Here is a tiny trained network, its code and every weight. The questions are about switching its units off for an input and a target symbol, where a switched-off unit gives its printed mean instead of its output.

import numpy as np


def w(rows, s, z=0):
    codes = np.array(rows[::2]) - 128.0
    scale = np.full(codes.shape[1], s)
    scale[-1] = z or s
    return codes * scale


def norm(h):
    return h / np.sqrt((h * h).mean(-1, keepdims=True) + 1e-5)


def f(y):
    return y / 2 * (1 + np.tanh(0.7978845608 * (y + 0.044715 * y**3)))


def softmax(a):
    e = np.exp(a - a.max(-1, keepdims=True))
    return e / e.sum(-1, keepdims=True)


def log_softmax(a):
    a = a - a.max(-1, keepdims=True)
    return a - np.log(np.exp(a).sum(-1, keepdims=True))


def net(x, mask):
    ids = ['αβγδεθλπστψω'.index(c) for c in x.split()]
    T = len(ids)
    res = E[ids] + P[:T]
    u = 0
    for l in range(3):
        q, k, v = (norm(res) @ M[l].T for M in (Q, K, V))
        z = softmax(np.where(np.tri(T) > 0, q @ k.T / 2**0.5, -1e9)) @ v
        res = res + np.where(mask[u], z, O[l][:, -1]) @ O[l][:, :-1]
        u += 1
        y = f(norm(res) @ A[l][:, :-1].T + A[l][:, -1])
        res = res + np.where(mask[u : u + 4], y, B[l][:, -1]) @ B[l][:, :-1]
        u += 4
    return log_softmax(norm(res)[-1] @ U[:, :-1].T + U[:, -1])


Q, K, V, O, A, B = {}, {}, {}, {}, {}, {}
E = w([
[85,140,45],'α',
[125,58,51],'β',
[170,108,38],'γ',
[168,100,192],'δ',
[78,132,219],'ε',
[143,216,193],'θ',
[162,184,183],'λ',
[106,69,184],'π',
[113,51,115],'σ',
[124,6,46],'τ',
[166,182,117],'ψ',
[6,150,149],'ω',
],0.017)
P = w([
[47,180,2],'0',
[177,170,98],'1',
[185,156,91],'2',
[178,153,96],'3',
[182,154,98],'4',
[191,153,93],'5',
],0.0064)
Q[0] = w([
[124,192,171],'L0H1',
[234,108,251],'L0H1',
],0.019)
K[0] = w([
[135,157,183],'L0H1',
[3,228,168],'L0H1',
],0.021)
V[0] = w([
[5,230,112],'L0H1',
[202,9,15],'L0H1',
],0.0029)
O[0] = w([
[121,16,185,224],'L0H1',
[253,127,47,254],'L0H1',
],0.0035,0.00076)
A[0] = w([
[155,132,131,60],'L0N1',
[145,183,70,220],'L0N2',
[177,249,140,2],'L0N3',
[144,133,51,152],'L0N4',
],0.019,0.002)
B[0] = w([
[95,129,130,133],'L0N1',
[14,218,251,241],'L0N2',
[127,255,166,254],'L0N3',
[191,23,97,249],'L0N4',
],0.017,0.008)
Q[1] = w([
[186,97,37],'L1H1',
[249,101,183],'L1H1',
],0.013)
K[1] = w([
[187,122,39],'L1H1',
[164,11,161],'L1H1',
],0.013)
V[1] = w([
[160,191,200],'L1H1',
[12,253,76],'L1H1',
],0.0052)
O[1] = w([
[141,167,136,255],'L1H1',
[254,122,74,14],'L1H1',
],0.0087,0.00047)
A[1] = w([
[43,229,1,8],'L1N1',
[45,255,124,252],'L1N2',
[46,93,111,238],'L1N3',
[247,173,192,195],'L1N4',
],0.0072,0.0021)
B[1] = w([
[201,15,75,138],'L1N1',
[209,1,67,255],'L1N2',
[196,233,79,194],'L1N3',
[6,113,134,162],'L1N4',
],0.0095,0.0056)
Q[2] = w([
[137,194,174],'L2H1',
[135,183,3],'L2H1',
],0.026)
K[2] = w([
[76,196,145],'L2H1',
[215,97,255],'L2H1',
],0.023)
V[2] = w([
[253,122,186],'L2H1',
[153,173,58],'L2H1',
],0.029)
O[2] = w([
[36,177,6,1],'L2H1',
[87,171,215,192],'L2H1',
],0.017,0.0082)
A[2] = w([
[151,169,219,180],'L2N1',
[219,78,97,254],'L2N2',
[20,43,161,131],'L2N3',
[155,246,4,153],'L2N4',
],0.016,0.0034)
B[2] = w([
[65,84,59,254],'L2N1',
[62,150,58,198],'L2N2',
[215,136,96,164],'L2N3',
[251,150,212,200],'L2N4',
],0.024,0.011)
U = w([
[104,119,129,93],'α',
[158,91,175,243],'β',
[192,73,127,87],'γ',
[58,140,128,42],'δ',
[85,109,193,67],'ε',
[115,113,130,117],'θ',
[154,194,124,253],'λ',
[115,135,126,224],'π',
[167,162,69,135],'σ',
[77,197,115,121],'τ',
[156,159,73,135],'ψ',
[250,142,113,78],'ω',
],0.024,0.0058)

Each question gives the input, a string of symbols that net reads in full, and the target symbol t.
The units are the heads (2 rows each of Q, K, V and O) and the neurons (one row each of A and B). Each row of codes is followed by its name. A weight is (code - 128) times the scale printed after its matrix; where a second scale follows, it is the last column's (O, A, B and U).
mask holds one flag per unit, layer by layer, with each layer's heads first. A switched-off unit (its flag False) gives its mean, the last column of its rows in O or B, instead of its output. The means were averaged over made-up inputs and are rounded, as every weight is.
A unit's drop is (log p(t) with every unit on - log p(t) with that unit switched off) / (log p(t) with every unit on - log p(t) with every unit switched off).
The circuit of an input: a set's keep is (log p(t) with only the set's units on - log p(t) with every unit switched off) / (log p(t) with every unit on - log p(t) with every unit switched off). Starting from the 12 units with the biggest drops (on a tie, the unit counted first), units are removed one at a time, each time the one whose removal leaves the highest keep (on an exact tie, the one counted first), for as long as the keep stays at least 0.8.
units of the circuit, in order: the units of the circuit, biggest drop first
most important unit: the unit with the biggest drop
top k neurons: the k neurons with the biggest drops, biggest first
top k neurons in layer l: the k neurons of layer l with the biggest drops, biggest first
input γ δ σ, target σ: units of the circuit, in order -> [L0N4; L2H1]
input α λ π ψ α, target β: most important unit -> L0N4
input α δ ψ α, target β: top 3 neurons -> [L0N2; L0N4; L0N3]
input γ ψ ε, target γ: units of the circuit, in order -> [L0N2; L0N3]
input γ λ ε α, target γ: units of the circuit, in order -> [L0N4; L0N2; L2H1]
input θ π θ ε γ, target ψ: top 4 neurons -> [L0N4; L2N3; L2N4; L0N2]
input ε π ε, target τ: top 3 neurons -> [L0N4; L0N3; L1N4]
input θ θ σ ω δ, target ψ: top 3 neurons -> [L1N2; L0N3; L2N3]
input δ β δ, target λ: units of the circuit, in order -> [L2H1; L2N4; L0N2]
input λ δ π, target σ: units of the circuit, in order -> [L2H1; L0N2]
input λ γ α, target σ: units of the circuit, in order -> [L2H1; L2N4; L0N4]
input θ λ τ ψ γ, target ψ: top 2 neurons -> [L1N2; L2N3]
input π ψ λ α γ δ, target ε: top 3 neurons -> [L0N3; L0N4; L1N2]
input θ ε δ ψ π, target ψ: units of the circuit, in order -> [L2H1; L0N2]
input θ δ θ α α π, target ψ: top 4 neurons -> [L0N2; L2N3; L2N4; L0N3]
input λ γ ψ δ τ γ, target σ: most important unit -> L2H1
input π β α, target ε: top 4 neurons -> [L0N2; L0N3; L1N2; L1N3]
input α π γ γ γ ω, target ω: top 2 neurons -> [L2N4; L0N3]
input θ α α, target ψ: top 2 neurons -> [L2N3; L2N4]
input δ λ α γ, target λ: top 2 neurons in layer 2 -> [L2N1; L2N3]
input λ γ α τ α, target σ: units of the circuit, in order -> [L2H1; L2N3; L0N3]
input ε ε α γ, target τ: top 2 neurons in layer 0 -> [L0N4; L0N2]
input δ σ π σ, target σ: units of the circuit, in order -> [L2H1]
input ε ψ ω β λ π, target τ: top 2 neurons -> [L0N2; L1N3]
